Below are the code and all the weights of a small trained network. Each question names an input and a class and asks about switching units off, where a switched-off unit gives its printed mean instead of its output.

import numpy as np


def w(rows, s, z=0):
    codes = np.array(rows[::2]) - 128.0
    scale = np.full(codes.shape[1], s)
    scale[-1] = z or s
    return codes * scale


def norm(h):
    return h / np.sqrt((h * h).mean(-1, keepdims=True) + 1e-5)


def f(y):
    return y / 2 * (1 + np.tanh(0.7978845608 * (y + 0.044715 * y**3)))


def log_softmax(a):
    a = a - a.max(-1, keepdims=True)
    return a - np.log(np.exp(a).sum(-1, keepdims=True))


def net(x, mask):
    res = np.array(x, float).reshape(1, 7) / 4 @ E
    u = 0
    for l in range(2):
        y = f(norm(res) @ A[l][:, :-1].T + A[l][:, -1])
        res = res + np.where(mask[u : u + 6], y, B[l][:, -1]) @ B[l][:, :-1]
        u += 6
    return log_softmax(norm(res)[-1] @ U[:, :-1].T + U[:, -1])


A, B = {}, {}
E = w([
[133,133,131,128,127,138,128,121],'x0',
[125,130,123,122,136,117,128,123],'x1',
[67,83,133,138,199,206,174,111],'x2',
[101,112,3,158,123,184,89,38],'x3',
[137,129,134,132,127,141,120,132],'x4',
[203,6,97,47,149,134,124,99],'x5',
[129,129,134,128,135,129,123,118],'x6',
],0.0072)
A[0] = w([
[81,148,242,93,197,138,170,191,57],'0.n1',
[139,171,83,126,71,79,17,84,111],'0.n2',
[205,41,155,42,116,113,134,183,132],'0.n3',
[212,29,87,108,126,125,91,95,3],'0.n4',
[147,144,255,140,167,86,117,209,149],'0.n5',
[211,28,191,33,201,111,124,183,177],'0.n6',
],0.0073,0.0026)
B[0] = w([
[145,167,108,102,175,245,168,134,204],'0.n1',
[158,148,124,190,89,154,152,166,206],'0.n2',
[118,110,127,133,116,62,104,42,224],'0.n3',
[119,144,109,31,147,137,67,172,189],'0.n4',
[80,151,103,52,117,80,134,137,242],'0.n5',
[162,89,178,237,90,144,126,103,253],'0.n6',
],0.012,0.0068)
A[1] = w([
[18,135,127,117,137,168,86,93,47],'1.n1',
[68,162,136,117,103,90,182,132,112],'1.n2',
[166,186,138,43,80,67,86,78,133],'1.n3',
[151,5,111,40,132,133,89,105,70],'1.n4',
[155,151,110,47,94,78,93,179,3],'1.n5',
[82,180,110,94,120,100,84,122,180],'1.n6',
],0.012,0.0022)
B[1] = w([
[67,80,200,136,136,14,106,199,216],'1.n1',
[163,125,29,105,139,187,109,158,203],'1.n2',
[117,98,55,84,117,19,97,131,253],'1.n3',
[115,215,135,113,150,190,209,176,248],'1.n4',
[203,116,140,110,247,170,23,113,196],'1.n5',
[208,71,173,124,140,200,132,44,195],'1.n6',
],0.011,0.0062)
U = w([
[217,151,48,40,168,137,47,145,216],'0',
[70,156,158,58,193,200,217,182,225],'1',
[167,78,142,113,73,7,119,56,56],'2',
[172,81,228,170,148,183,182,39,99],'3',
[139,174,79,217,61,173,84,142,72],'4',
[31,69,174,202,174,74,75,168,3],'5',
],0.012,0.0014)

Each question gives the input, the list of numbers given to net, and the class t.
The units are the neurons (one row each of A and B). Each row of codes is followed by its name. A weight is (code - 128) times the scale printed after its matrix; where a second scale follows, it is the last column's (A, B and U).
mask holds one flag per neuron, layer by layer. A switched-off neuron (its flag False) gives its mean, the last column of its row in B, instead of its output. The means were averaged over made-up inputs and are rounded, as every weight is.
A unit's drop is (log p(t) with every unit on - log p(t) with that unit switched off) / (log p(t) with every unit on - log p(t) with every unit switched off).
The circuit of an input: a set's keep is (log p(t) with only the set's units on - log p(t) with every unit switched off) / (log p(t) with every unit on - log p(t) with every unit switched off). Starting from all 12 units, units are removed one at a time, each time the one whose removal leaves the highest keep (on an exact tie, the one counted first), for as long as the keep stays at least 0.8.
units of the circuit, in order: the units of the circuit, biggest drop first
most important unit: the unit with the biggest drop
k most important neurons: the k neurons with the biggest drops, biggest first
top k neurons in layer l: the k neurons of layer l with the biggest drops, biggest first
input [-1,-8,0,-6,3,-4,-4], class 0: top 3 neurons in layer 0 => (0.n5 0.n6 0.n2)
input [2,2,-4,3,8,0,5], class 4: units of the circuit, in order => (0.n2)
input [-1,-1,-3,-7,7,1,-7], class 2: top 4 neurons in layer 0 => (0.n6 0.n3 0.n4 0.n5)
input [4,4,0,-7,-4,-8,3], class 0: 2 most important neurons => (0.n5 0.n6)
input [-1,-7,2,-7,-6,2,5], class 3: 2 most important neurons => (0.n6 0.n1)
input [6,4,-2,-7,-3,1,2], class 2: 3 most important neurons => (0.n6 0.n5 0.n3)
input [3,-4,6,1,-4,-6,-6], class 5: 4 most important neurons => (1.n1 1.n4 0.n2 0.n5)
input [5,-5,2,0,6,8,-8], class 3: top 3 neurons in layer 0 => (0.n6 0.n5 0.n3)
input [-3,-7,0,-7,-6,-4,-4], class 0: 2 most important neurons => (0.n5 1.n2)
input [-3,6,1,5,-7,-7,5], class 5: 3 most important neurons => (1.n1 0.n6 1.n4)
input [6,-4,2,5,0,4,1], class 1: 2 most important neurons => (1.n4 0.n5)
input [-3,-5,-2,1,3,-3,-3], class 4: 2 most important neurons => (0.n5 0.n2)
input [-1,5,0,-6,3,6,-5], class 2: top 3 neurons in layer 0 => (0.n3 0.n6 0.n5)
input [3,8,7,3,3,3,6], class 1: units of the circuit, in order => (1.n4)
input [7,5,4,-6,-2,6,-5], class 3: top 2 neurons in layer 0 => (0.n6 0.n1)
input [-8,-2,-8,5,6,0,2], class 4: top 3 neurons in layer 0 => (0.n2 0.n5 0.n3)
input [-3,1,8,1,-3,-6,6], class 5: 3 most important neurons => (1.n1 1.n4 0.n2)
input [-4,4,8,-3,7,1,4], class 3: top 2 neurons in layer 0 => (0.n6 0.n4)
input [0,-7,1,-8,7,3,-1], class 3: 3 most important neurons => (0.n6 0.n1 0.n4)
input [7,-4,0,-1,8,5,6], class 2: most important unit => 0.n3
input [-8,-6,-1,-8,0,4,5], class 2: top 3 neurons in layer 0 => (0.n6 0.n3 0.n5)
input [-5,3,6,1,8,3,1], class 1: 3 most important neurons => (1.n4 0.n2 0.n4)
input [-5,-2,-4,0,-8,1,-2], class 2: 2 most important neurons => (0.n5 0.n2)
input [2,-1,1,4,1,-5,-6], class 5: 3 most important neurons => (1.n1 0.n6 1.n4)
input [-4,-5,-5,-4,-1,1,-5], class 2: 3 most important neurons => (0.n6 0.n3 0.n4)
input [-2,3,4,0,-7,3,-8], class 3: 2 most important neurons => (0.n6 0.n5)
input [5,2,8,1,3,-8,-8], class 5: most important unit => 1.n1
input [-6,1,-6,-7,0,-2,4], class 0: top 2 neurons in layer 1 => (1.n5 1.n2)
input [-3,4,-4,7,-6,0,2], class 4: top 3 neurons in layer 0 => (0.n2 0.n5 0.n3)
